Each row has a name. Each piece below is followed by the name of the row it came from, unless a question asks for something else. Each question is about the rows just above it. Places in a row count from 0.

[112  -6  60  40  -2] = begam
[37 26 33 34 33] = dev
[64 26 41 35 87] = Seko
Where in the named rows is [34]?
dev, 3
[60] is at row and place
begam, 2
Where in the named rows is [40]?
begam, 3
[35] is at row and place
Seko, 3

[-44  76  13  92  62  61 -31  67 -27  26  15  -4  15   9 -12 -22 117 -41] = kelo
[-26 -52  20 -63 -39  27  39 -16  60   1  58  25  40  36 -14  -9 -58  29] = begam
[-38 -12  23  -2  -7  44  18  12  37  11  53  20  40  31 -18 -18  -3  10] = Loro
[-28 -33  21 -32 -25  30  25  -8  46   7  61  29  43  18 -18 -20 -37  29] = tez
[ 15  60 -17  63  41 -12 -37  28 -55   2 -49 -23 -37 -26  11  12  73 -37] = foli
[-26 -51  20 -43 -38  29  40 -13  59  -1  57  23  42  40 -12 -10 -56  29] = dev
[ -4  74   1  43  50   5 -49  22 -54  18  -5   4  -6 -61 -18 -35  74  -6] = buze
[-46 -64  21  -4 -33  60  62  19  85  -5  53   2  42 114   7  21 -28 -13] = sotin
[-12  56 -10 105  51  27 -18  63 -32   3 -43 -39 -29  43  26  32 102 -74] = tav
Where in the named rows is [-64]?
sotin, 1
Where in the named rows is [-25]?
tez, 4

[ 24  48 -37  57  37 -62  57] : begam
[ 26 -77 -27  17  81  81  55] : tez
[-48   1 -93 -46   3  36  21] : buze
[  10  -30 -103  -41  -74  -77   20] : Seko
[  25   61  -18   28 -120  -15  -75] : Loro
[-119  -76   15   60   36  -88  -59] : dev
[-73 -51  71 -50  10 -45  84] : kelo
Where in the named rows is [-45]?
kelo, 5
[-41] is at row and place
Seko, 3
[28] is at row and place
Loro, 3
Row and place of [-120] in the named rows:
Loro, 4
Where in the named rows is [-73]?
kelo, 0
[25] is at row and place
Loro, 0

[ -1  36  61  90  18   0  54 -60   1  26]  tav
[ 22  30 -33  30  16   0  34 -46  58  -3]  begam
[-98  -1 -36  -3  10   0   4  29 -37 -81]  dev
[ 22  30 -33  30  16   0 -77 -46  58 -31]  buze
[ 16 -45  -2 -41 -39   0  -6  -1  22 -78]  suru
[ 19  -1 -18  16 -36   0 -16  64 -52 -42]  tez
[-31   5 -30  -9  63   0 -28 -53 -30  10]  Defi
[-37] is at row and place
dev, 8
[-78] is at row and place
suru, 9
[-28] is at row and place
Defi, 6
[-81] is at row and place
dev, 9
Where in the named rows is [-98]?
dev, 0
Where in the named rows is [-53]?
Defi, 7
Row and place of [-42] in the named rows:
tez, 9

[ 24  -9  41 -19  24  28  -2   3  -5  44  14  28  -8  11   0 -43 -66   4
 -19   5  -4  -4   5  19  70  -4 -36 -13  -9 -13  21   5  -7  -3  -5 -27
  -1  -8  -4   2  46 -22 -29 -25  20 -28 -17  36   5  31   8  69 -26 -11
  -8  21  -6 -38 -48 -24  50   9  -8  -7] -> Seko
[  9 -14  60 -20  19  35  13   7   2  44  14   9 -14   6  16 -47 -33 -13
 -14   7   2  16   5  20  78  -2 -51 -12  40   2  13  -2  -2  -8  10 -39
  -3   9 -32  -6  32 -10 -26 -28   5 -37  12  35  -8  29  13  56 -19 -10
   0  21 -13 -34 -65 -28  52 -18   9 -13] -> foli
[ 18 -26 -39   5 -18 -16  -2   6 -17  44  14 -27   2  29 -18  34  46  10
  -1 -15   4  22   5  -9 -20 -19   7  19 -10  27 -24  -1  22  -7  15  10
  15  10 -24 -39 -14 -34  41  28 -40  13   8 -33  27   2 -24  15  31   2
  -2 -34 -37  13  53   8 -28  -7  10 -11] -> Loro
[ -8  -7  20 -44  22  30  -2  21  15  44  14  17  -3 -10 -10 -32 -71  -1
 -28  18 -18 -16   5  21  73  -4 -36  -2  -3  -9   9  25 -15  -5 -24 -21
  -4  10 -47  -9  56 -20 -16 -26  -8 -49 -17  32   0  10  21  44 -22 -16
  -2   2 -10 -29 -91 -16  51   7  10 -16] -> buze
[ 11 -23   7 -14  19  18  26   6   4  44  14  25   7  18   3 -45 -43 -11
  -1   6  -9  -5   5   7  76   0 -44  -2  -8  -7   7   1 -10 -14  -5 -46
  -9  12  -7  13  31   6 -24 -37  10 -41 -18  42  -4  15   4 -35 -19 -11
 -24  30  -9 -48 -54 -28  69  55  12  -8] -> tav
[  5  -6  49 -16   2  30   8  14  -7  44  14   9  12  -3  -5 -38 -66  -1
 -26  -5  -3 -11   5  38  72  -7 -41 -10 -17 -17  11  20 -22 -14  10 -35
   9   2 -28 -10  45  -3   0 -26  -1 -41  16  43   2  22  17  59 -19 -15
 -11  19  -4 -31 -71 -18  50   1   2 -12] -> Defi
[ 10  -9  60  13  16  42   1   7   0  44  14  22   9  16   2 -48 -38   0
 -26 -10  -6 -12   5  12  74  12 -48  -6  22 -14  11   6  11 -12   2 -26
  -1  14 -33   0  62 -10 -33 -35  26 -34  -6  37   6  16   4  11 -36 -17
 -29  18   5 -31 -70 -29  45   1  14 -14] -> tez
[   4  -12    3  -19   11   29   23   10   13   44   14   18   -1   21
    4  -39  -47    5   -6   -8   -4   -7    5   10   79  -18  -40    3
 -117   -8    3   17    2    3   -3  -30  -27   10  -12   -1   38  -14
  -12  -34   28  -43   14   18  -23   23    8  -17  -18  -21  -25   46
   -6  -42  -61  -13   45   -7   10   -9] -> begam
Where in the named rows is [-117]?
begam, 28
which: [ -8  -7  20 -44  22  30  -2  21  15  44  14  17  -3 -10 -10 -32 -71  -1
 -28  18 -18 -16   5  21  73  -4 -36  -2  -3  -9   9  25 -15  -5 -24 -21
  -4  10 -47  -9  56 -20 -16 -26  -8 -49 -17  32   0  10  21  44 -22 -16
  -2   2 -10 -29 -91 -16  51   7  10 -16]
buze
[ 11 -23   7 -14  19  18  26   6   4  44  14  25   7  18   3 -45 -43 -11
  -1   6  -9  -5   5   7  76   0 -44  -2  -8  -7   7   1 -10 -14  -5 -46
  -9  12  -7  13  31   6 -24 -37  10 -41 -18  42  -4  15   4 -35 -19 -11
 -24  30  -9 -48 -54 -28  69  55  12  -8] is in which row?
tav
Where in the named rows is [74]?
tez, 24
The row with [ 10  -9  60  13  16  42   1   7   0  44  14  22   9  16   2 -48 -38   0
 -26 -10  -6 -12   5  12  74  12 -48  -6  22 -14  11   6  11 -12   2 -26
  -1  14 -33   0  62 -10 -33 -35  26 -34  -6  37   6  16   4  11 -36 -17
 -29  18   5 -31 -70 -29  45   1  14 -14] is
tez
which: [ 18 -26 -39   5 -18 -16  -2   6 -17  44  14 -27   2  29 -18  34  46  10
  -1 -15   4  22   5  -9 -20 -19   7  19 -10  27 -24  -1  22  -7  15  10
  15  10 -24 -39 -14 -34  41  28 -40  13   8 -33  27   2 -24  15  31   2
  -2 -34 -37  13  53   8 -28  -7  10 -11]
Loro

